A new row, then its nearest point in the smallest flat space through zero that holds the last named rows above it.
nemup:
[[  5 -10  -3 -20   7   6 -10 -13  -1   0 -13  -3  -3 -15  10]
 [  6  -7   4 -18  14  15  -7 -17  18   8   5 -23  38   0  27]
 [  8 -12   0  -9   9  27  12 -18  10  -1  13 -24  26  -2  28]
 [ -4  18  11  -1   4 -23 -19  11  20  13  -2  -2  26  13  -6]]
New rows:
[ 23  13  10  -8 -17   3  33 -10  24 -10   9 -25   4   0   6] -> [ 15  12   9   0   0   6  31   2  24 -14   7 -24   6  -9   9]
[ 15 -11  -2 -14   1  -6   8   6  -2  21  -1 -21  12 -17   8] -> [  6  -1   2 -11   6   4   0  -7   9  -1  -3 -10   8  -7  10]
rivep:
[[-29  18  -3  17  25  12 -13   9  23 -30  -2 -24 -10   6  20]
 [-19 -11  11   5 -20   1  -2  10  17 -24 -10 -21  -2  13   7]
 [-12   7  19  18   1  -6   0 -12  16 -24 -14 -20 -21  -8   7]
 [-24   6   2   9  26   3   8  -2   4   6  -1  -3   4  11   4]]
New rows:
[-14  -5  12   2  -6  -3   2  19   4  -6   1  -6   9  39  -6] -> [-22 -14   3  -2  -8   4   5  13   7  -2  -3  -8  13  22   2]
[ -3 -17   2 -12 -18   1   2   2  16   8 -31 -10  12   3  -4] -> [ -6 -16   9  -3 -21  -4   6   4   3  -2  -6  -5   5  10  -3]
reger, 2 rows:
[[ 24 -23   6  12   3 -31  23  12  -5   8  11  -8 -16 -15 -13]
 [-27  29  -1  21   1  24  -8  -5   0  -2  15  -1  -5   2  -4]]
New rows:
[ -6  41  -2 -10  -3 -13   2   1  -1 -27  21   7   7  -5 -26] -> [-11  12   0  11   1   9  -2  -1   0   0   8  -1  -4   0  -3]
[ -7 -11 -12  23  -8  -1   8 -22   1   3  17 -11 -19   8   1] -> [-4  5  2 15  2 -1  5  2 -2  2 12 -4 -9 -5 -7]
[ 12  37  19 -19  -8  18   9  -9  19   2   1 -15   5  14   2] -> [-10   9  -2  -3  -1  12  -8  -4   2  -3  -3   3   5   5   4]
sezef (2 x 15):
[[  4  -7  -3  22  20  13  11  17  19  -4 -16  26   6  -6   5]
 [  6  -6   7  29  10  11  18  19  24  -3 -10  16   9  -2  15]]
New rows:
[-12  -2  22   8 -25 -15  20 -12  -7  -5  15 -17   5   6  13] -> [  2   4  17   4 -23  -8   8  -3   2   3  15 -25   3   8  14]
[ -1  17  -4 -27 -19 -19 -20 -10   0   3   9   6 -13   7  -6] -> [ -4   4  -4 -19  -8  -8 -12 -13 -16   2   7 -12  -6   2  -9]
[ -8  -1   9  -1  16  -6  13   3 -21 -22 -10  12   8   4  -2] -> [ 0 -1 -4  1  7  3 -1  2  1 -1 -5  8  0 -3 -3]
mizu:
[[-15 -12 -12  11   3  24  -8 -26  -7   9  15   9  12  -8   5]
 [-26 -17  27  26  -2  21  21  19 -24  16 -26  -4   7   0  12]
 [-29 -13  17  23   7  28   2  -8  -6  11  -6   4  27 -16   8]]
New rows:
[-19   9  23   0   7  26 -14  -5 -10  14  11   3   7   9   4] -> [-13  -7   5  11   3  15   0  -7  -4   6   0   3  12  -7   4]
[  2  19   0  14  15 -15  -1 -10   8  -2   0  -3 -22   8  -4] -> [ 8  5 -3 -7 -1 -8 -1  2  4 -4  2 -1 -5  3 -3]
[ 23   4 -23 -16   4 -37 -28  -4   9 -10  -3  11  -9   7   1] -> [ 23  13 -17 -20  -2 -21 -10  -4  14 -12  13   0 -13   6  -9]
lokem, 2 rows:
[[ 25   0 -29  -2   6  16 -28  -6 -20  12 -10  15  17   1  26]
 [  1   8 -21  -3  12  14 -12  -4 -24  -6  -8   8   9  -5   8]]
New rows:
[-16  14  -3   2   1 -12   9  -4 -12 -26 -24 -15   0  -7 -20] -> [-22  10   1  -2   9   3  11   1 -11 -19  -1  -4  -5  -7 -14]
[ 19   8 -30 -19 -11  13 -16  10  -9  -2  19  -8  -1  11  10] -> [ 12   0 -13  -1   2   7 -13  -3  -9   6  -4   7   8   1  12]
[-15  25 -14  12  34  -2 -11   6   5 -11  -2  11 -19  20 -21] -> [-14   8  -3  -2   8   4   5   0 -12 -13  -2  -1  -1  -6  -8]
kab:
[[  4  -9   1   3  -5  16  -6  -6 -24 -10 -19   7  -5  -1  -9]
 [  0  12 -17  34   8  34   3  15  16  18   2  21  -2   6 -13]]
New rows:
[  1  36   3  20   1  38  -4  -3  -1   6  10 -18   2   5  13] -> [ 0  6 -8 15  4 14  2  7  9  9  2  9 -1  3 -5]
[  4  -4  12 -31 -19 -13   2   2 -21 -22 -11  -3  -7   8  22] -> [  1 -11  12 -22  -7 -17  -4 -12 -20 -16  -8 -12   0  -4   6]
[  9   1 -16  37   0  18  -1  -5  34  -6 -23 -13  12   3  -7] -> [ 0  6 -9 18  4 18  2  8  8  9  1 11 -1  3 -7]
Zub (2 x 15):
[[ -2   8 -12 -12  12 -24  -8 -11  18   7  12  -6  -4  13  23]
 [  2   2  -3  -3 -17  -7   0   4 -21  10   8  -3  16 -13  12]]
New rows:
[ -3  -9   3   8  -4  24   8   4 -13 -15 -25  22  23 -14   0] -> [  2  -6   9   9 -11  18   6   9 -16  -4  -9   4   5 -11 -17]
[ -4  -8  -8 -10  23 -21  10   2  21  -1  11 -17 -17   4  19] -> [ -2   6  -8  -8  15 -16  -6 -10  21   2   7  -4  -8  14  14]
Bubi:
[[ 14  25 -31 -10   4  11  -2   1 -12  20   9 -27  10 -33 -17]
 [-10   1  10 -13  -5 -16   8  10   2  -2 -12  21   3  25  11]
 [ -2  -3  -5  52 -23  17  -4 -10 -26   7   1   6 -18  -9   6]]
New rows:
[ -5 -42  15   0  14  -7  -4 -23  -9 -23   6   1 -10  16 -18] -> [ -2 -25  21   9   9   2  -6  -9  18 -20   4   1  -8   7   2]
[-14  -8  -9   8  35  -2  14   3  14   2   2 -24   5  -5  12] -> [  4  -5   2  -7  10   2  -3  -3  10  -5   6 -10   2  -6  -6]
[-11   1   4  13  14  15   6  -8 -23   3 -19  23 -10  22   4] -> [ -7  -2   5  15 -13  -3   3   2  -9   1  -7  16  -6  12  10]
Rup (3 x 15):
[[-15   6  -2  21  12 -18  -1  30  -6  -1   0  16  -2  -4  -3]
 [-10  21  16  21   5 -10   6  28 -24  31  23  -9  19  29   1]
 [  5  -2  19  -8  -8  -2   2   4  -8   3  22  -8  21  -3  11]]
New rows:
[-19 -25 -13   2   9 -12   1  17   8 -38 -18   4  -6 -19   7] -> [ -6 -11  -8   3   6 -12  -5  11  10 -25 -11  22 -10 -29   0]
[ 21   5 -10   0  -3  18  -3 -16  -2  18 -16  -6 -16  22   9] -> [  5   6  -9  -3  -2  15   2 -21   3  13 -11 -12 -10  21  -7]
luk (3 x 15):
[[ 22   0  21   7 -12  -6   4   2   9  -9   0  13   4  -9   4]
 [ 42   4  36  15 -26  -8   3  -1  13 -19  10  19   1 -10  12]
 [ 36   0  32   6 -26 -10  10  -3  15 -17  -1  21   7 -12   3]]
New rows:
[  0  -1   4 -15  17  15  38  11   0   5   9 -17   6 -25  -4] -> [ -6  -4  -1  -3   7  -2   3   5   2   5 -11   3   6  -6  -5]
[ 14   0  14   1  31  -2 -18  33   0  25  11  -6  17   2   9] -> [ -2  -1   8  20  26   0 -12  25  -1  10   1   1   0 -12  12]
kegi, 3 rows:
[[-19  -6  -8   4  13   2  -7 -18   6  14   2   1  -3  -9   7]
 [-10  -5  -9  -4 -20 -16  17  -2  -5 -34 -26 -33  -8 -25   4]
 [ -6  12   2 -12   6   5 -12  15  16   3  -5  -9 -15  -3  -7]]
New rows:
[  4   0   7 -14  -1 -27   7  14  12  -8 -21 -26 -10  -7  -1] -> [ -3   6  -1 -10  -9  -5   3  13   5 -18 -16 -21 -12 -11  -4]
[ -2  14 -10  -6 -10  -7   1  23   2 -20 -12 -21 -12  -9   8] -> [ -1   7   0 -11 -10  -5   3  15   5 -19 -16 -21 -12 -10  -5]
[ 13  -1  -2  34   8   1  -3   5   7 -22  -1  22  16  -4   3] -> [ 9 -4  2  6 -4 -1  6 -3 -9 -1  5  8  9  7  1]
Fegor, 3 rows:
[[ -4   1  44  -9  18  12  -5  28   6   1 -41   1  18  -7  11]
 [ -7  -2  17   5  12  19   4  -2  10  -5 -12  21   5  -2   4]
 [-10   5   5  -5   6  11  11 -11   2 -12  10  19   4  -8   7]]
New rows:
[ -3  16 -38   3   7   1  -8 -22   2   0  30  10  -8 -19   8] -> [ -4   4 -23   0  -7  -2  10 -22  -4  -8  31   9  -7  -2  -1]
[-12 -12  -1  13 -25  -8  -4  17 -14  -9  19 -18  -3  -2   9] -> [  4   3  -9  -6  -7 -12  -2   2  -7   2   8 -14  -2   0  -1]
[ -6  -4 -12  14   8  -8  13 -20 -14  -7   7   4  22  -4 -15] -> [ -2   1  -9   1  -2   1   5 -11   0  -4  13   7  -3  -1  -1]
Dibu, 4 rows:
[[-10 -10   9  -9   4  19  -6  -9  -2  -1  -6  10   5  15 -12]
 [  0 -14  21  -2  17  31 -17  14   7  -3 -42  11   8  25 -13]
 [-25 -28  29 -11   9  34  -1   7   8   0 -29  13   3  13  -2]
 [  5 -17  21 -13  16  20   1  23  16 -12 -26  21  11  24  -1]]
New rows:
[  8   3  23 -14  -9 -12 -12   0   5  -3 -21   9   4  10 -14] -> [  7  -2   4  -2   7   8  -6   5   3  -4 -11   6   5  12  -6]
[-17 -13   9   3  16  15   2   4  13  -2   1   9 -35  19  -2] -> [-13 -13  12  -6   3  14   2   2   3   0  -9   6   1   5   0]
mig, 3 rows:
[[ 13  -7  16  -7  -9  17   4   0   3 -17 -13  -4   3  -6  -2]
 [ 16  -4  22 -19  -6   6   1  -3   7  -5  11  -4  15   3   1]
 [ -1  -4   0  11   0  15   6   5  -3 -14 -29   4  -4 -13  -9]]
New rows:
[  6  16  12   4  19 -16   2  12   4  -5 -19  14  29 -16 -30] -> [ -3   1  10   4  20   3   9   9   1   5 -13  20  29 -13 -24]
[ 16 -21   3 -12 -13   3  17   8   2 -17  -5  22  -7  27  -8] -> [  9  -4  10  -6  -6   9   2  -1   2 -10  -4  -4   2  -2   1]
tok, 3 rows:
[[  0 -11 -22   1   9  14 -18  -8   4 -15   4  -7 -10 -12   7]
 [  5 -18 -18 -12  32  14 -22 -20  -7   3 -11   7 -18  -9   7]
 [  5 -16 -26  -6   4   6 -21 -13  -8  -8   0   8  -5 -20  17]]
New rows:
[ 25 -16 -21   5   7   9 -13 -15  26 -10  17  19  16 -11   0] -> [  2  -9 -19   0   0   6 -14  -6  -1 -11   4   0  -3 -13  10]
[  0 -12   7  -6   5   8   0  13  -9  29 -14   0   3 -25  10] -> [  4  -4   0  -8   4  -5  -2  -6 -10  10  -7  12   0  -2   5]
[ -6   4   6  -8  30  14   3  -5   0  16   5  -3 -14  15  -9] -> [ -1   0   9  -4  28   9   0  -5   4   9 -10  -4 -13  13 -12]
ribo (2 x 15):
[[ -6   5   3   1  -8  -1 -10  -7  -9 -10 -27  14   2  -5  23]
 [ 33   7  21 -10 -13   7   1  10   3 -14   3 -18  28  -6   9]]
New rows:
[ 27   4  17  -7  -8   0  -1   4   0   6  19 -13  17 -16  -9] -> [ 24   2  12  -7  -5   5   5  10   6  -4  14 -18  17  -2  -5]
[ 25  14  23  -3   5  -1  -9  12  -1  -3 -10 -16 -19   9 -14] -> [11  1  6 -3 -3  2  2  4  3 -2  6 -8  8 -1 -1]
[  5 -11 -13  10  10   2  25  -3 -18   0  24  -7   2 -13 -11] -> [  1  -4  -3   0   6   0   6   4   5   7  16  -7  -3   3 -15]
Digis:
[[  1  -7  17   7  34 -11   1  10 -17  -1  28  -4 -15   6  -6]
 [-17 -11  13  14  29   2  -4  22 -17  -1  24   8  -7   6 -15]
 [ -4  -5  15   7  22  -2  -2  10  -7   6  19  -1  -9  -2  -4]
 [-17  -6  16  -1  24  19  -7  -3  10  13  10  -7  -1 -13  -4]]
New rows:
[-10  -9  16   5   0  -4   8 -14  16   4   0  11 -12  -9  29] -> [  4   3   8  -1   0   1  -1  -3   9  12   2  -5  -3 -11   7]
[-11  14  18  -7   2   4 -19  13  34   1  11  -4 -24  -2  24] -> [  1   2  15   1   4   4  -4   1  11  19   6  -5  -4 -17   7]
tam, 4 rows:
[[-21 -14  16  -7  -9 -10  -7   3   0 -32  25  27  29 -22   2]
 [  4  10   3  -9  -3   6   0   4  -5  22   8  29  12 -20 -37]
 [ 14 -11 -10  -5  -3  21   2 -10 -15   8 -24   6  37  -1 -39]
 [ -2 -16  -6  -8   1  21   1  -1   2   2 -10  25  35 -31 -44]]
New rows:
[-10 -11  14   8  15 -19 -16  13 -18  18  15  16   2  13  12] -> [ -1  10  10  -2  -6 -12  -3   2  -7   0  16   8  -2   5   7]
[ -8 -17 -27   0  17   0  -3  -7 -23 -10 -16  -8  15  18  14] -> [  4 -14  -6   3  -1   5   0  -9  -7 -15 -17 -17  14  16   8]
bobuv (5 x 15):
[[-13   1  11   0  -5   6   4  -9  11  15  32 -31 -11  -2 -28]
 [-20  -2  21  -8  -7   3  13 -10  14   9  37 -32  -2  -8 -26]
 [ -9   2   8  -2  -3  -1   9  -7   9   5  31 -20  -1  -5 -16]
 [ -6   4   2  -4  -9   4  -1 -11  10  20  11 -17  -6   0 -15]
 [-12   9   5 -12 -18   3   0 -21  15  32  17 -23  -2  -5 -18]]
New rows:
[ 16 -17 -18  -1   0   1 -15  21   1 -10  -3  -8   0   3  -9] -> [10 -6 -7 10  8  3  0  9  2 -6 -5  1 -9 10 -3]
[-22  26   3  18  14 -14 -20  -6 -18   0  13   9  -1  -8  -3] -> [ -7  16   0  11   2  -1 -18  -3 -28  -1  18   3  -2 -13   2]
[ 13 -21  22  -1  -8   6 -21  15  22  23 -14  -5 -10   9  -5] -> [ -2 -11   5  -3  -3  13  -3   2  12  13 -24  -9 -13  12 -12]
Tevaf:
[[  5  -8   0   0  14  10 -13 -16  -7 -11   6   9  -1  17   8]
 [ 38  -6   7   7 -10   4 -15  -2 -16 -41   2 -27 -20   8   5]]
New rows:
[  4  -2  10   1  12   3 -25 -33 -13 -15   4   8  -6  24   9] -> [  9 -11   1   1  17  13 -18 -21 -10 -17   8   9  -3  22  11]
[-17  22   7  14  14 -20  19  18 -14  15  -2 -27 -19  -6 -10] -> [ -3   7   0   0 -13  -9  11  15   6   8  -5 -10   0 -15  -7]
seb (4 x 15):
[[ -5  12  -9  15  34  -7 -17 -12  13 -11  -5   8   0  -4  -3]
 [ -9  13 -14  20  30 -11 -16 -12   1 -17  14   8  -1 -11  -1]
 [ 22 -16  11  -5 -21  10  27   1  13  25 -30  11   0  -1 -13]
 [-18  18 -19  19  35  -9 -33 -10   5 -25  18   6  -1   2   3]]
New rows:
[ 15   2   2  -6  -9  13  27   0  11  25 -24 -16   9   5 -12] -> [ 14  -9  14 -11 -10   6  18   2   8  18 -27  -1   1   0  -5]
[-11  20  -9  10  13   0 -30  -1   7  -9  21  -1  18  13   6] -> [-16  11 -13   6  15  -1 -28  -1   3 -17  14   0  -1  13   5]
[ -9  -1 -26  13 -10   8 -18 -11   1  -3  -2  17  -6   7 -21] -> [ -2  -1 -17  16  -5   6 -12  -3  12  -5   8  22  -3  11  -9]
zuben (5 x 15):
[[  5   2   0  15   4  15  -5  -3 -11 -13  15 -29  18  25   9]
 [ 15  -1 -16  -1  13  38   1  18 -17  10   0 -13 -17  -6 -41]
 [-21 -19  -3  -1  17   6 -34 -13  -4  -2  25 -25  23  14 -16]
 [ 20  10  -6  11  35   7 -27  32  -2 -15 -19   5  29   7 -12]
 [-35 -19  -5 -10  -1   8  12   2  -7   2 -28  25 -35 -26 -12]]
New rows:
[-30   1   2  14  -3 -17  -5 -13  11  16  23  -6   7   0 -20] -> [-15 -12   2 -10  -2 -10 -13 -17   6   9  19  -6   4  -1  -7]
[  0   5  -1  14   2  26  -7  24  -2  -4  -9   5  -6  -9 -13] -> [  5   1  -7   4  12  18   1  17  -9  -4 -15   2  -6  -3 -13]
tedu (3 x 15):
[[-12   3  -3   1 -10  -4   2   5  29 -10   6  -8  -1   3  20]
 [-22 -32 -11  23  13 -26  12   1  25 -15  24  -6 -22  18  14]
 [ -2 -51  -7  -2  17 -33   3  10  13 -25   6 -14 -18   2  11]]
New rows:
[ 16   5  16 -23   0   5 -11  15 -20 -15 -21 -13   0  -8 -12] -> [ 20  -4   6 -24  -1   3 -10   6 -15  -3 -19  -4   9 -16  -6]
[ 38  19   7 -19  -3  -2  12 -18  13   2   5  -2  -9 -20  17] -> [  6   8   3 -13  -9   5  -5   4   4  -3  -9  -4   8  -8   5]
[-16   8   1   0   3   9   0   2  12  -2  12  11   2  30  18] -> [-14  10  -3  12  -5   2   5  -3  16   1  11   1  -2   9   8]
mapi:
[[  6 -35  14  12   7   3  -3  12 -15 -34   1  17   2  -3 -19]
 [-17 -28   2  17  15  -1  -4  12 -11 -18  13  20  14   3  -6]
 [ -3 -27   4   6  12  -5 -12   5 -14  -6  -6  17  17 -10  -3]
 [ -3 -34   7  23  32   6   2   9 -30 -20  10  10  19   0  -8]]
New rows:
[ 12  12   3  12 -19  -5  20  -2  24 -26  13  -3 -12   3  -9] -> [  3   9   4   0 -17   6  11   5  14 -20  10  -4 -23  12 -11]
[ -9 -12 -11  18 -22  -1  -2   7   9  16 -15  -6  19 -22 -10] -> [ -4  -5  -2  -5  -3  -8 -11   0   3   8  -8   9   7  -8   4]
Vuni, 3 rows:
[[ -8  11   7   0   5 -27 -20  -7  -8  -8 -34   9 -16   4  -5]
 [ -2  12   2 -17   3 -14  -7   1 -11  13 -18  27 -11  -3  -2]
 [ -8  12  21  -4  14 -26 -20 -12  -5 -11 -20  14 -26 -12 -13]]
New rows:
[ -4  12  -1 -32  -8 -11 -11  -8   7   9  -8  21  10  -9 -23] -> [  0   9   3 -15   4  -8  -3   1  -8  12  -7  23  -9  -6  -2]
[  5 -31 -13 -20   2  16 -17  -2  -8   3  10   9   6  -2   0] -> [ 3 -1 -4 -6 -2  8  7  4  0  9  9  5  4 -2  2]
[ -8  25  18   7  -7 -17 -29 -20   6   3   4   1  24   6  -8] -> [ -4   3   5   4   3 -10  -8  -5  -1  -8 -10  -2  -7   0  -3]
